Below are the code and all the weights of a small trained network. Each question names an input and a target symbol and asks about switching units off, where a switched-off unit gives its printed mean instead of its output.

import numpy as np


def w(rows, s, z=0):
    codes = np.array(rows[::2]) - 128.0
    scale = np.full(codes.shape[1], s)
    scale[-1] = z or s
    return codes * scale


def norm(h):
    return h / np.sqrt((h * h).mean(-1, keepdims=True) + 1e-5)


def f(y):
    return np.maximum(y, 0)


def softmax(a):
    e = np.exp(a - a.max(-1, keepdims=True))
    return e / e.sum(-1, keepdims=True)


def log_softmax(a):
    a = a - a.max(-1, keepdims=True)
    return a - np.log(np.exp(a).sum(-1, keepdims=True))


def net(x, mask):
    ids = ['ΘΛΞΣαβδεζημτψω'.index(c) for c in x.split()]
    T = len(ids)
    res = E[ids] + P[:T]
    u = 0
    for l in range(2):
        r = norm(res)
        for j in range(3):
            rows = slice(3 * j, 3 * j + 3)
            q, k, v = (r @ M[l][rows].T for M in (Q, K, V))
            z = softmax(np.where(np.tri(T) > 0, q @ k.T / 3**0.5, -1e9)) @ v
            o = O[l][rows]
            res = res + np.where(mask[u + j], z, o[:, -1]) @ o[:, :-1]
        u += 3
        y = f(norm(res) @ A[l][:, :-1].T + A[l][:, -1])
        res = res + np.where(mask[u : u + 8], y, B[l][:, -1]) @ B[l][:, :-1]
        u += 8
    return log_softmax(norm(res)[-1] @ U[:, :-1].T + U[:, -1])


Q, K, V, O, A, B = {}, {}, {}, {}, {}, {}
E = w([
[49,181,110,116],'Θ',
[127,73,152,133],'Λ',
[122,171,136,165],'Ξ',
[95,146,131,181],'Σ',
[60,53,202,61],'α',
[110,126,120,199],'β',
[160,183,93,126],'δ',
[123,106,96,178],'ε',
[194,73,182,32],'ζ',
[133,82,124,117],'η',
[158,146,133,253],'μ',
[132,82,126,118],'τ',
[100,141,131,181],'ψ',
[133,116,111,189],'ω',
],0.0065)
P = w([
[145,77,253,126],'0',
[130,66,149,227],'1',
[128,69,135,217],'2',
[126,72,128,212],'3',
[128,67,126,210],'4',
[130,75,115,194],'5',
[133,73,112,192],'6',
[129,73,100,187],'7',
[130,74,101,177],'8',
[132,73,93,171],'9',
[131,81,85,168],'10',
[130,88,81,163],'11',
[135,76,79,162],'12',
],0.0022)
Q[0] = w([
[152,178,65,246],'L0H1',
[125,105,5,192],'L0H1',
[101,93,84,42],'L0H1',
[208,87,186,44],'L0H2',
[143,221,136,166],'L0H2',
[27,206,63,153],'L0H2',
[232,127,206,2],'L0H3',
[16,207,54,206],'L0H3',
[167,229,41,209],'L0H3',
],0.0094)
K[0] = w([
[129,191,15,109],'L0H1',
[136,126,62,67],'L0H1',
[162,74,237,58],'L0H1',
[125,73,241,47],'L0H2',
[184,225,110,140],'L0H2',
[96,250,27,150],'L0H2',
[142,14,238,155],'L0H3',
[106,142,2,98],'L0H3',
[54,152,46,50],'L0H3',
],0.0098)
V[0] = w([
[125,87,99,153],'L0H1',
[212,113,117,85],'L0H1',
[37,109,132,119],'L0H1',
[70,145,100,143],'L0H2',
[74,181,7,102],'L0H2',
[132,61,141,100],'L0H2',
[139,183,92,45],'L0H3',
[15,119,70,102],'L0H3',
[3,123,98,157],'L0H3',
],0.0035)
O[0] = w([
[184,156,152,84,151],'L0H1',
[120,118,161,237,59],'L0H1',
[157,111,35,79,162],'L0H1',
[189,116,185,143,158],'L0H2',
[161,126,176,254,126],'L0H2',
[132,157,27,118,108],'L0H2',
[54,153,42,188,80],'L0H3',
[56,63,119,208,207],'L0H3',
[47,64,246,161,253],'L0H3',
],0.0027,0.0032)
A[0] = w([
[190,83,185,97,116],'L0N1',
[130,253,142,131,160],'L0N2',
[211,120,102,177,104],'L0N3',
[57,160,146,144,110],'L0N4',
[77,239,139,95,3],'L0N5',
[168,243,72,131,128],'L0N6',
[205,108,84,172,131],'L0N7',
[73,210,85,215,101],'L0N8',
],0.005,0.012)
B[0] = w([
[140,197,54,151,228],'L0N1',
[161,67,34,150,250],'L0N2',
[230,86,86,222,157],'L0N3',
[95,200,148,69,218],'L0N4',
[54,113,199,174,128],'L0N5',
[4,150,199,96,146],'L0N6',
[136,143,208,161,237],'L0N7',
[246,1,76,175,246],'L0N8',
],0.0046,0.0015)
Q[1] = w([
[209,110,22,6],'L1H1',
[165,195,70,211],'L1H1',
[75,200,232,39],'L1H1',
[96,131,182,189],'L1H2',
[125,189,167,29],'L1H2',
[196,182,93,5],'L1H2',
[163,120,104,210],'L1H3',
[103,52,191,108],'L1H3',
[20,54,73,62],'L1H3',
],0.011)
K[1] = w([
[168,249,115,71],'L1H1',
[169,90,39,195],'L1H1',
[122,44,123,33],'L1H1',
[83,125,124,176],'L1H2',
[151,149,195,95],'L1H2',
[187,135,179,93],'L1H2',
[143,123,56,183],'L1H3',
[34,124,193,159],'L1H3',
[36,226,140,63],'L1H3',
],0.013)
V[1] = w([
[80,110,147,112],'L1H1',
[101,157,43,140],'L1H1',
[123,2,106,131],'L1H1',
[138,112,128,126],'L1H2',
[170,78,90,140],'L1H2',
[134,100,169,123],'L1H2',
[166,88,147,148],'L1H3',
[114,71,123,143],'L1H3',
[146,146,102,130],'L1H3',
],0.0063)
O[1] = w([
[107,181,96,131,138],'L1H1',
[204,79,44,152,82],'L1H1',
[93,115,64,3,254],'L1H1',
[117,125,127,137,137],'L1H2',
[55,129,163,127,167],'L1H2',
[122,106,102,151,152],'L1H2',
[173,122,108,84,171],'L1H3',
[183,154,145,143,212],'L1H3',
[125,77,123,112,88],'L1H3',
],0.0054,0.0037)
A[1] = w([
[62,177,64,132,207],'L1N1',
[220,167,16,255,3],'L1N2',
[152,118,102,199,150],'L1N3',
[104,193,156,64,18],'L1N4',
[82,98,83,154,58],'L1N5',
[31,154,35,183,87],'L1N6',
[209,206,113,90,91],'L1N7',
[109,161,123,214,93],'L1N8',
],0.0075,0.0044)
B[1] = w([
[111,142,86,174,249],'L1N1',
[192,228,10,158,162],'L1N2',
[129,157,103,142,189],'L1N3',
[145,211,122,202,140],'L1N4',
[73,126,134,165,190],'L1N5',
[117,39,133,159,255],'L1N6',
[175,192,159,125,138],'L1N7',
[108,93,102,92,156],'L1N8',
],0.012,0.0049)
U = w([
[59,48,86,215,116],'Θ',
[13,205,96,55,129],'Λ',
[234,12,58,93,47],'Ξ',
[84,212,136,181,101],'Σ',
[101,142,91,100,100],'α',
[83,148,248,137,166],'β',
[205,179,15,169,122],'δ',
[180,46,178,117,119],'ε',
[108,94,140,67,140],'ζ',
[101,115,59,56,99],'η',
[181,150,154,40,253],'μ',
[109,119,69,70,105],'τ',
[83,225,155,183,107],'ψ',
[236,103,189,230,82],'ω',
],0.013,0.0077)

Each question gives the input, a string of symbols that net reads in full, and the target symbol t.
The units are the heads (3 rows each of Q, K, V and O) and the neurons (one row each of A and B). Each row of codes is followed by its name. A weight is (code - 128) times the scale printed after its matrix; where a second scale follows, it is the last column's (O, A, B and U).
mask holds one flag per unit, layer by layer, with each layer's heads first. A switched-off unit (its flag False) gives its mean, the last column of its rows in O or B, instead of its output. The means were averaged over made-up inputs and are rounded, as every weight is.
A unit's drop is (log p(t) with every unit on - log p(t) with that unit switched off) / (log p(t) with every unit on - log p(t) with every unit switched off).
The circuit of an input: a set's keep is (log p(t) with only the set's units on - log p(t) with every unit switched off) / (log p(t) with every unit on - log p(t) with every unit switched off). Starting from the 12 units with the biggest drops (on a tie, the unit counted first), units are removed one at a time, each time the one whose removal leaves the highest keep (on an exact tie, the one counted first), for as long as the keep stays at least 0.8.
units of the circuit, in order: the units of the circuit, biggest drop first
top k neurons: the k neurons with the biggest drops, biggest first
k most important neurons of layer l: the k neurons of layer l with the biggest drops, biggest first
heads that matter: for each layer, one digit per head in row order, 1 if its drop is at least 0.15 and else 0, layers parted by /
input ω α ε δ ζ, target μ: heads that matter => 000 / 000
input Ξ Ξ μ δ Ξ Θ Θ Θ η ω β Λ, target Ξ: top 2 neurons => [L0N2; L0N4]
input ψ ζ β ψ Ξ ω β ψ β τ δ η, target ψ: 4 most important neurons of layer 0 => [L0N8; L0N2; L0N4; L0N1]
input β μ ψ, target ψ: 3 most important neurons of layer 1 => [L1N6; L1N4; L1N2]
input ζ η Θ β ω Σ ω Ξ Ξ ω δ ψ, target δ: units of the circuit, in order => [L0H3; L1N2]
input ψ β Λ Σ Θ β η, target ψ: heads that matter => 001 / 100
input δ β Ξ τ, target δ: units of the circuit, in order => [L0H3; L1H1; L1N2]
input ε Ξ τ ζ η Σ Ξ ε, target ε: top 2 neurons => [L1N1; L1N2]
input ε α ω Λ, target ε: 2 most important neurons of layer 0 => [L0N1; L0N4]
input ψ β η δ η τ, target ψ: heads that matter => 011 / 100
input μ Λ δ μ ψ τ, target μ: units of the circuit, in order => [L1N1; L0H3; L1N6; L1N5]
input Ξ β Θ ζ Ξ Θ η, target Ξ: top 4 neurons => [L0N2; L0N4; L0N1; L1N1]
input ω δ ω τ, target ω: top 3 neurons => [L0N1; L0N8; L1N6]
input δ ω μ Λ Λ Σ, target δ: top 3 neurons => [L0N2; L0N8; L1N2]
input β δ τ β ω Θ ω ω η τ, target β: 2 most important neurons of layer 0 => [L0N8; L0N1]
input ε Θ Θ Ξ β Σ Ξ μ ω ψ η, target ε: heads that matter => 111 / 110
input ω Λ Ξ μ Θ ψ β ω η, target ω: top 2 neurons => [L0N1; L0N8]
input ζ ζ ω Ξ Λ ω ζ β Ξ τ β, target β: top 2 neurons => [L1N1; L1N6]
input ω ω τ ε, target ε: heads that matter => 001 / 101
input β ω ω, target ω: heads that matter => 001 / 100
input μ ζ ψ β β ψ Ξ η, target μ: top 2 neurons => [L1N1; L0N2]
input Ξ δ α Θ Θ Θ ε ζ β ψ Θ Λ, target Ξ: top 4 neurons => [L0N2; L0N1; L0N4; L1N1]
input ε μ Θ Ξ η ζ τ, target ε: top 4 neurons => [L0N1; L1N1; L1N2; L0N4]
input μ Λ ζ Λ, target μ: 2 most important neurons of layer 0 => [L0N4; L0N2]
input Λ μ Σ η η Λ β ψ Σ ω Θ τ, target Λ: top 4 neurons => [L1N6; L0N8; L0N2; L1N2]
